Below are the code and all the weights of a small trained network. Each question names an input and a class and asks about switching units off, where a switched-off unit gives its printed mean instead of its output.

import numpy as np


def w(rows, s, z=0):
    codes = np.array(rows[::2]) - 128.0
    scale = np.full(codes.shape[1], s)
    scale[-1] = z or s
    return codes * scale


def norm(h):
    return h / np.sqrt((h * h).mean(-1, keepdims=True) + 1e-5)


def f(y):
    return y / 2 * (1 + np.tanh(0.7978845608 * (y + 0.044715 * y**3)))


def log_softmax(a):
    a = a - a.max(-1, keepdims=True)
    return a - np.log(np.exp(a).sum(-1, keepdims=True))


def net(x, mask):
    res = np.array(x, float).reshape(1, 7) / 4 @ E
    u = 0
    for l in range(4):
        y = f(norm(res) @ A[l][:, :-1].T + A[l][:, -1])
        res = res + np.where(mask[u : u + 6], y, B[l][:, -1]) @ B[l][:, :-1]
        u += 6
    return log_softmax(norm(res)[-1] @ U[:, :-1].T + U[:, -1])


A, B = {}, {}
E = w([
[2,155,129,125,170,233,163,237,113,96],'x0',
[131,139,103,114,144,117,123,136,145,141],'x1',
[158,171,131,52,207,229,201,44,82,86],'x2',
[122,138,211,83,50,95,236,144,194,127],'x3',
[133,146,201,156,94,128,120,122,108,78],'x4',
[113,132,162,160,138,102,132,95,121,95],'x5',
[140,197,136,124,137,106,104,139,149,134],'x6',
],0.0079)
A[0] = w([
[192,174,77,48,58,203,193,57,184,56,210],'0.n1',
[240,133,37,167,86,134,47,80,68,93,206],'0.n2',
[179,114,90,60,69,61,139,99,187,123,35],'0.n3',
[195,113,113,56,170,93,169,79,70,84,243],'0.n4',
[253,70,149,139,177,111,62,72,118,166,254],'0.n5',
[107,167,71,72,41,77,235,108,154,111,96],'0.n6',
],0.006,0.00094)
B[0] = w([
[65,165,168,176,156,78,137,68,67,162,245],'0.n1',
[98,164,140,66,74,184,135,119,163,1,254],'0.n2',
[136,129,161,188,206,129,156,133,130,179,202],'0.n3',
[116,111,193,114,180,137,101,84,85,134,213],'0.n4',
[74,110,80,121,99,66,117,56,204,149,254],'0.n5',
[76,159,207,155,92,92,131,130,150,110,203],'0.n6',
],0.0092,0.0043)
A[1] = w([
[73,158,168,113,100,169,237,168,182,134,148],'1.n1',
[169,116,97,217,248,164,58,231,25,77,135],'1.n2',
[79,252,111,143,110,101,111,129,150,111,141],'1.n3',
[253,99,133,190,117,97,211,150,144,144,8],'1.n4',
[128,87,67,207,223,49,146,88,110,93,179],'1.n5',
[25,172,122,168,110,173,220,181,127,110,116],'1.n6',
],0.0071,0.0014)
B[1] = w([
[215,143,161,112,197,113,2,55,183,57,231],'1.n1',
[103,237,145,108,91,103,251,213,48,156,217],'1.n2',
[81,35,70,170,148,136,132,82,66,119,191],'1.n3',
[254,87,100,69,122,22,240,57,102,150,134],'1.n4',
[78,136,131,120,65,149,157,135,106,79,171],'1.n5',
[78,99,2,117,128,184,55,83,150,131,253],'1.n6',
],0.0077,0.006)
A[2] = w([
[100,23,171,94,178,191,34,102,137,105,113],'2.n1',
[121,37,108,185,72,61,100,113,255,95,110],'2.n2',
[46,132,94,178,35,147,71,210,204,115,221],'2.n3',
[194,103,179,112,198,122,111,111,112,175,107],'2.n4',
[67,116,108,126,98,154,54,186,67,145,5],'2.n5',
[154,112,196,205,117,96,218,135,129,208,178],'2.n6',
],0.0074,0.0012)
B[2] = w([
[208,208,130,82,110,62,105,97,189,171,207],'2.n1',
[191,139,102,190,181,213,120,255,133,149,254],'2.n2',
[29,41,118,166,83,58,99,155,166,68,227],'2.n3',
[127,84,177,143,118,30,142,118,92,167,131],'2.n4',
[123,61,116,151,74,48,250,87,10,200,175],'2.n5',
[161,239,181,106,78,65,210,115,94,247,166],'2.n6',
],0.0084,0.008)
A[3] = w([
[200,166,196,177,128,94,175,136,150,197,38],'3.n1',
[81,98,76,197,219,177,47,152,105,141,188],'3.n2',
[80,165,117,60,168,251,156,53,68,35,47],'3.n3',
[255,153,153,171,124,6,102,169,64,151,3],'3.n4',
[177,65,120,44,199,188,113,50,164,157,249],'3.n5',
[164,44,110,165,132,83,59,153,173,109,46],'3.n6',
],0.0074,0.0014)
B[3] = w([
[142,128,114,117,134,166,221,162,126,144,187],'3.n1',
[214,83,199,121,63,133,153,131,110,110,202],'3.n2',
[182,123,83,87,153,165,99,163,142,146,254],'3.n3',
[119,160,118,109,191,121,142,207,119,157,176],'3.n4',
[107,162,174,159,128,86,75,93,142,124,197],'3.n5',
[248,53,158,170,32,152,160,183,186,126,203],'3.n6',
],0.012,0.0068)
U = w([
[187,56,126,197,49,119,91,179,206,89,225],'0',
[136,182,130,68,168,128,22,32,158,87,192],'1',
[180,178,146,149,152,102,221,224,170,191,7],'2',
[43,166,231,128,164,80,205,57,78,168,83],'3',
[9,86,73,142,63,51,172,180,68,117,160],'4',
[135,149,64,74,173,239,172,141,38,137,44],'5',
],0.014,0.0018)

Each question gives the input, the list of numbers given to net, and the class t.
The units are the neurons (one row each of A and B). Each row of codes is followed by its name. A weight is (code - 128) times the scale printed after its matrix; where a second scale follows, it is the last column's (A, B and U).
mask holds one flag per neuron, layer by layer. A switched-off neuron (its flag False) gives its mean, the last column of its row in B, instead of its output. The means were averaged over made-up inputs and are rounded, as every weight is.
A unit's drop is (log p(t) with every unit on - log p(t) with that unit switched off) / (log p(t) with every unit on - log p(t) with every unit switched off).
The circuit of an input: a set's keep is (log p(t) with only the set's units on - log p(t) with every unit switched off) / (log p(t) with every unit on - log p(t) with every unit switched off). Starting from the 12 units with the biggest drops (on a tie, the unit counted first), units are removed one at a time, each time the one whose removal leaves the highest keep (on an exact tie, the one counted first), for as long as the keep stays at least 0.8.
circuit, biggest first: the units of the circuit, biggest drop first
most important unit: the unit with the biggest drop
top k neurons: the k neurons with the biggest drops, biggest first
k most important neurons of layer l: the k neurons of layer l with the biggest drops, biggest first
drop when u is switched off: that unit's drop, to one decimal
input [1,2,0,6,-1,5,7], class 0: circuit, biggest first	1.n2; 1.n3
input [7,8,1,1,-8,6,-3], class 1: most important unit	1.n1
input [-6,-6,1,4,6,-1,-5], class 3: circuit, biggest first	0.n1; 3.n6
input [1,4,-6,-7,-5,-1,1], class 4: top 3 neurons	2.n5; 1.n2; 1.n1
input [6,7,-1,1,7,-7,0], class 0: top 2 neurons	1.n1; 2.n3
input [5,-8,-7,-1,3,2,-5], class 4: top 4 neurons	0.n5; 1.n2; 2.n5; 0.n2
input [-5,7,3,1,-2,8,8], class 3: top 3 neurons	1.n6; 0.n3; 1.n1
input [0,5,-8,6,-7,-3,-1], class 2: top 3 neurons	0.n2; 1.n4; 0.n3
input [-6,8,-2,2,3,6,-2], class 2: top 2 neurons	0.n3; 1.n6
input [2,5,5,1,5,1,1], class 1: top 2 neurons	2.n2; 1.n2
input [-5,4,1,7,-4,3,-6], class 3: 2 most important neurons of layer 0	0.n1; 0.n4
input [-2,1,-1,1,5,-8,-2], class 2: top 4 neurons	0.n3; 1.n6; 2.n3; 2.n1
input [-2,2,0,-8,-4,-7,7], class 0: 2 most important neurons of layer 0	0.n5; 0.n1
input [8,-7,-1,-7,-1,2,0], class 4: most important unit	2.n5
input [1,3,2,0,8,8,-2], class 5: top 3 neurons	0.n5; 0.n2; 0.n6
input [6,-7,0,0,-7,2,2], class 4: 4 most important neurons of layer 0	0.n5; 0.n2; 0.n6; 0.n4
input [-7,-6,-1,1,5,8,-3], class 2: top 3 neurons	1.n6; 2.n3; 2.n2
input [8,-8,0,7,-2,-6,7], class 0: top 4 neurons	1.n1; 2.n3; 1.n6; 0.n4
input [-3,-4,8,1,-5,1,3], class 3: top 3 neurons	0.n1; 1.n6; 0.n4
input [0,-4,8,-5,-2,1,-2], class 1: circuit, biggest first	3.n5
input [7,-4,-1,5,2,2,-7], class 0: drop when 1.n1 is switched off	0.1
input [8,-7,6,4,8,4,5], class 1: drop when 1.n1 is switched off	0.3
input [-1,7,-3,3,1,8,-4], class 2: drop when 0.n2 is switched off	0.4
input [2,-6,2,-1,8,-2,-6], class 5: drop when 0.n5 is switched off	2.5
